Here is a tiny trained network, its code and every weight. The questions are about switching its units off for an input and a class, where a switched-off unit gives its printed mean instead of its output.

import numpy as np


def w(rows, s, z=0):
    codes = np.array(rows[::2]) - 128.0
    scale = np.full(codes.shape[1], s)
    scale[-1] = z or s
    return codes * scale


def norm(h):
    return h / np.sqrt((h * h).mean(-1, keepdims=True) + 1e-5)


def f(y):
    return np.maximum(y, 0)


def log_softmax(a):
    a = a - a.max(-1, keepdims=True)
    return a - np.log(np.exp(a).sum(-1, keepdims=True))


def net(x, mask):
    res = np.array(x, float).reshape(1, 2) / 4 @ E
    u = 0
    for l in range(4):
        y = f(norm(res) @ A[l][:, :-1].T + A[l][:, -1])
        res = res + np.where(mask[u : u + 8], y, B[l][:, -1]) @ B[l][:, :-1]
        u += 8
    return log_softmax(norm(res)[-1] @ U[:, :-1].T + U[:, -1])


A, B = {}, {}
E = w([
[141,255,82],'x0',
[73,169,223],'x1',
],0.0047)
A[0] = w([
[167,136,135,5],'L0N0',
[186,183,135,67],'L0N1',
[192,69,97,146],'L0N2',
[88,252,104,46],'L0N3',
[99,132,52,119],'L0N4',
[90,105,193,139],'L0N5',
[125,102,96,113],'L0N6',
[110,194,142,102],'L0N7',
],0.013,0.0024)
B[0] = w([
[177,106,50,128],'L0N0',
[154,88,160,182],'L0N1',
[117,217,40,221],'L0N2',
[254,185,234,255],'L0N3',
[165,104,69,188],'L0N4',
[23,104,184,214],'L0N5',
[92,198,62,164],'L0N6',
[32,126,70,195],'L0N7',
],0.0072,0.0065)
A[1] = w([
[110,64,132,7],'L1N0',
[121,122,252,177],'L1N1',
[94,128,63,51],'L1N2',
[105,78,110,77],'L1N3',
[181,152,167,157],'L1N4',
[186,100,106,75],'L1N5',
[85,111,139,11],'L1N6',
[121,84,142,171],'L1N7',
],0.013,0.0016)
B[1] = w([
[196,254,88,151],'L1N0',
[240,53,121,254],'L1N1',
[25,39,199,182],'L1N2',
[111,142,50,149],'L1N3',
[110,236,147,196],'L1N4',
[165,170,103,160],'L1N5',
[135,134,102,162],'L1N6',
[25,127,110,153],'L1N7',
],0.006,0.0072)
A[2] = w([
[63,76,111,67],'L2N0',
[200,177,84,124],'L2N1',
[252,131,150,113],'L2N2',
[110,143,109,4],'L2N3',
[104,155,128,61],'L2N4',
[95,92,130,110],'L2N5',
[184,160,145,143],'L2N6',
[103,149,148,107],'L2N7',
],0.014,0.0028)
B[2] = w([
[170,171,212,210],'L2N0',
[136,56,186,245],'L2N1',
[189,243,186,254],'L2N2',
[106,143,114,136],'L2N3',
[66,154,133,133],'L2N4',
[210,34,140,177],'L2N5',
[206,254,193,216],'L2N6',
[189,88,187,139],'L2N7',
],0.006,0.0069)
A[3] = w([
[2,100,189,108],'L3N0',
[39,190,116,62],'L3N1',
[170,140,33,197],'L3N2',
[183,203,7,253],'L3N3',
[217,140,175,210],'L3N4',
[50,45,61,177],'L3N5',
[191,108,217,101],'L3N6',
[65,102,211,214],'L3N7',
],0.0078,0.0032)
B[3] = w([
[196,174,65,176],'L3N0',
[146,59,107,141],'L3N1',
[2,184,194,182],'L3N2',
[114,67,166,238],'L3N3',
[117,74,180,254],'L3N4',
[160,216,87,182],'L3N5',
[50,116,55,226],'L3N6',
[196,122,35,207],'L3N7',
],0.0082,0.0065)
U = w([
[171,2,126,140],'0',
[27,183,104,169],'1',
[198,171,49,142],'2',
[207,207,226,203],'3',
[74,91,211,2],'4',
],0.028,0.0066)

Each question gives the input, the list of numbers given to net, and the class t.
The units are the neurons (one row each of A and B). Each row of codes is followed by its name. A weight is (code - 128) times the scale printed after its matrix; where a second scale follows, it is the last column's (A, B and U).
mask holds one flag per neuron, layer by layer. A switched-off neuron (its flag False) gives its mean, the last column of its row in B, instead of its output. The means were averaged over made-up inputs and are rounded, as every weight is.
A unit's drop is (log p(t) with every unit on - log p(t) with that unit switched off) / (log p(t) with every unit on - log p(t) with every unit switched off).
unit that matters most: the unit with the biggest drop
top k neurons: the k neurons with the biggest drops, biggest first
top k neurons in layer l: the k neurons of layer l with the biggest drops, biggest first
drop when u is switched off: that unit's drop, to one decimal
input [-6,-4], class 2: unit that matters most -> L0N3
input [-5,1], class 0: top 4 neurons -> (L0N3; L0N7; L2N0; L2N5)
input [3,-7], class 1: top 4 neurons -> (L0N3; L1N1; L3N2; L0N2)
input [-8,-6], class 2: top 3 neurons -> (L0N3; L2N2; L1N2)
input [-1,-1], class 1: top 2 neurons -> (L0N2; L0N3)
input [0,6], class 0: top 2 neurons -> (L0N5; L0N7)
input [-8,-4], class 2: top 2 neurons -> (L1N2; L0N3)
input [1,-2], class 4: top 2 neurons -> (L0N3; L0N5)
input [-5,-1], class 2: top 2 neurons -> (L0N3; L1N1)
input [-5,-6], class 1: top 2 neurons in layer 0 -> (L0N3; L0N5)
input [-5,-2], class 2: top 2 neurons -> (L0N3; L1N1)
input [-4,-4], class 1: top 3 neurons -> (L0N2; L0N5; L0N3)
input [-8,-7], class 1: top 2 neurons -> (L0N3; L0N5)
input [-8,-5], class 2: top 3 neurons -> (L0N3; L1N2; L0N2)
input [-3,0], class 2: top 2 neurons -> (L0N3; L1N1)
input [-8,2], class 0: top 2 neurons in layer 0 -> (L0N3; L0N7)
input [2,-4], class 4: drop when L0N3 is switched off -> 0.8
input [3,-8], class 1: drop when L3N2 is switched off -> 0.3
input [-7,-1], class 2: drop when L0N3 is switched off -> 1.0
input [-1,5], class 0: top neuron in layer 0 -> (L0N2)
